Below are the code and all the weights of a small trained network. Each question names an input and a class and asks about switching units off, where a switched-off unit gives its printed mean instead of its output.

import numpy as np


def w(rows, s, z=0):
    codes = np.array(rows[::2]) - 128.0
    scale = np.full(codes.shape[1], s)
    scale[-1] = z or s
    return codes * scale


def f(y):
    return y / 2 * (1 + np.tanh(0.7978845608 * (y + 0.044715 * y**3)))


def log_softmax(a):
    a = a - a.max(-1, keepdims=True)
    return a - np.log(np.exp(a).sum(-1, keepdims=True))


def net(x, mask):
    res = np.array(x, float).reshape(1, 5) / 4 @ E
    y = f(res @ A[0][:, :-1].T + A[0][:, -1])
    res = res + np.where(mask, y, B[0][:, -1]) @ B[0][:, :-1]
    return log_softmax(res[-1] @ U[:, :-1].T + U[:, -1])


A, B = {}, {}
E = w([
[9,126,238,185,95,162,179,2,142,221],'x0',
[7,141,165,96,17,185,166,209,75,44],'x1',
[106,153,91,162,81,116,117,94,115,143],'x2',
[143,168,162,54,60,14,50,106,154,215],'x3',
[157,167,168,169,178,73,166,214,67,218],'x4',
],0.0071)
A[0] = w([
[180,146,131,144,220,123,118,93,160,158,90],'n0',
[128,87,167,82,136,90,145,62,193,2,237],'n1',
[110,187,179,75,132,51,60,98,137,110,60],'n2',
[139,181,204,158,146,113,161,200,46,120,162],'n3',
[191,80,89,188,180,85,82,52,144,159,127],'n4',
[71,175,153,19,107,80,126,123,134,156,251],'n5',
[208,151,21,163,103,100,130,171,122,93,36],'n6',
[162,128,97,193,196,222,178,131,111,100,3],'n7',
[185,110,70,41,144,144,100,143,73,92,181],'n8',
[109,219,98,151,193,74,228,189,114,199,82],'n9',
[132,108,81,124,93,207,68,75,207,106,77],'n10',
[114,59,201,142,150,161,180,56,162,186,82],'n11',
[68,84,103,197,199,163,149,136,105,82,80],'n12',
[109,121,181,132,96,198,141,48,126,139,110],'n13',
[127,89,72,164,153,180,186,77,29,121,41],'n14',
],0.0072,0.0017)
B[0] = w([
[51,154,109,251,118,182,114,135,81,194,222],'n0',
[94,104,148,145,56,150,39,183,124,181,215],'n1',
[216,190,156,147,222,91,18,81,110,75,188],'n2',
[112,64,107,146,79,172,64,127,116,162,226],'n3',
[49,154,35,194,148,155,138,210,21,141,248],'n4',
[141,158,122,113,193,113,100,158,27,45,221],'n5',
[151,91,196,102,80,15,176,91,91,140,248],'n6',
[199,150,207,122,118,122,90,115,124,99,230],'n7',
[108,59,119,86,108,74,214,104,63,194,254],'n8',
[161,77,158,125,47,140,72,116,254,204,227],'n9',
[185,54,201,190,89,125,91,197,198,167,197],'n10',
[124,82,120,96,115,68,185,31,35,155,230],'n11',
[186,182,176,92,175,114,50,135,103,80,220],'n12',
[114,88,143,127,86,160,155,64,78,112,222],'n13',
[156,162,171,78,181,63,56,53,100,62,194],'n14',
],0.0068,0.0059)
U = w([
[146,85,147,68,106,49,249,71,101,115,53],'0',
[194,227,176,112,191,95,73,98,133,53,64],'1',
[72,157,102,162,111,168,151,195,75,84,188],'2',
[161,93,167,136,44,140,83,132,254,168,68],'3',
[130,139,127,100,125,117,151,124,121,106,253],'4',
[94,173,87,127,174,133,203,148,208,54,107],'5',
],0.009,0.0047)

Each question gives the input, the list of numbers given to net, and the class t.
The units are the neurons (one row each of A and B). Each row of codes is followed by its name. A weight is (code - 128) times the scale printed after its matrix; where a second scale follows, it is the last column's (A, B and U).
mask holds one flag per neuron, in row order. A switched-off neuron (its flag False) gives its mean, the last column of its row in B, instead of its output. The means were averaged over made-up inputs and are rounded, as every weight is.
A unit's drop is (log p(t) with every unit on - log p(t) with that unit switched off) / (log p(t) with every unit on - log p(t) with every unit switched off).
The circuit of an input: a set's keep is (log p(t) with only the set's units on - log p(t) with every unit switched off) / (log p(t) with every unit on - log p(t) with every unit switched off). Starting from the 12 units with the biggest drops (on a tie, the unit counted first), units are removed one at a time, each time the one whose removal leaves the highest keep (on an exact tie, the one counted first), for as long as the keep stays at least 0.8.
circuit, biggest first: the units of the circuit, biggest drop first
most important unit: the unit with the biggest drop
top k neurons: the k neurons with the biggest drops, biggest first
drop of u: that unit's drop, to one decimal
input [-2,-7,0,-4,3], class 2: circuit, biggest first : (n4)
input [1,-8,-7,-7,2], class 2: top 4 neurons : (n4, n0, n2, n6)
input [-3,1,-6,-5,-6], class 3: circuit, biggest first : (n1, n10)
input [-6,3,-4,1,-1], class 0: circuit, biggest first : (n8, n6)
input [5,6,-6,7,1], class 1: circuit, biggest first : (n2, n5)
input [5,6,4,1,-8], class 3: top 2 neurons : (n10, n4)
input [4,4,1,7,6], class 1: circuit, biggest first : (n5, n2)
input [4,-5,3,0,7], class 3: top 3 neurons : (n9, n5, n8)
input [-5,-1,-6,-8,5], class 1: top 2 neurons : (n12, n7)
input [1,4,-4,-5,-5], class 1: circuit, biggest first : (n12, n14)
input [1,5,4,-5,-6], class 3: circuit, biggest first : (n10, n4)
input [-7,-5,4,-5,-6], class 0: top 2 neurons : (n6, n8)
input [-8,8,2,-2,5], class 0: circuit, biggest first : (n6, n8)
input [5,6,8,3,8], class 3: top 2 neurons : (n9, n4)
input [-5,-6,-2,-7,-8], class 3: top 3 neurons : (n10, n1, n5)
input [1,1,3,6,6], class 1: circuit, biggest first : (n2)
input [-8,8,-2,2,1], class 0: top 4 neurons : (n8, n6, n4, n0)
input [-2,4,-3,-5,-7], class 3: top 2 neurons : (n10, n1)
input [-8,-2,5,-5,-5], class 0: top 2 neurons : (n8, n6)
input [-5,3,-4,1,-3], class 0: top 2 neurons : (n8, n4)
input [-2,-8,1,7,-8], class 2: top 3 neurons : (n4, n0, n9)
input [-1,4,-3,-7,7], class 1: top 3 neurons : (n12, n14, n7)
input [8,1,-5,-7,-6], class 0: most important unit : n11
input [-1,-6,1,5,7], class 3: drop of n9 : 2.9
input [0,-7,-4,5,-1], class 2: drop of n0 : 0.2
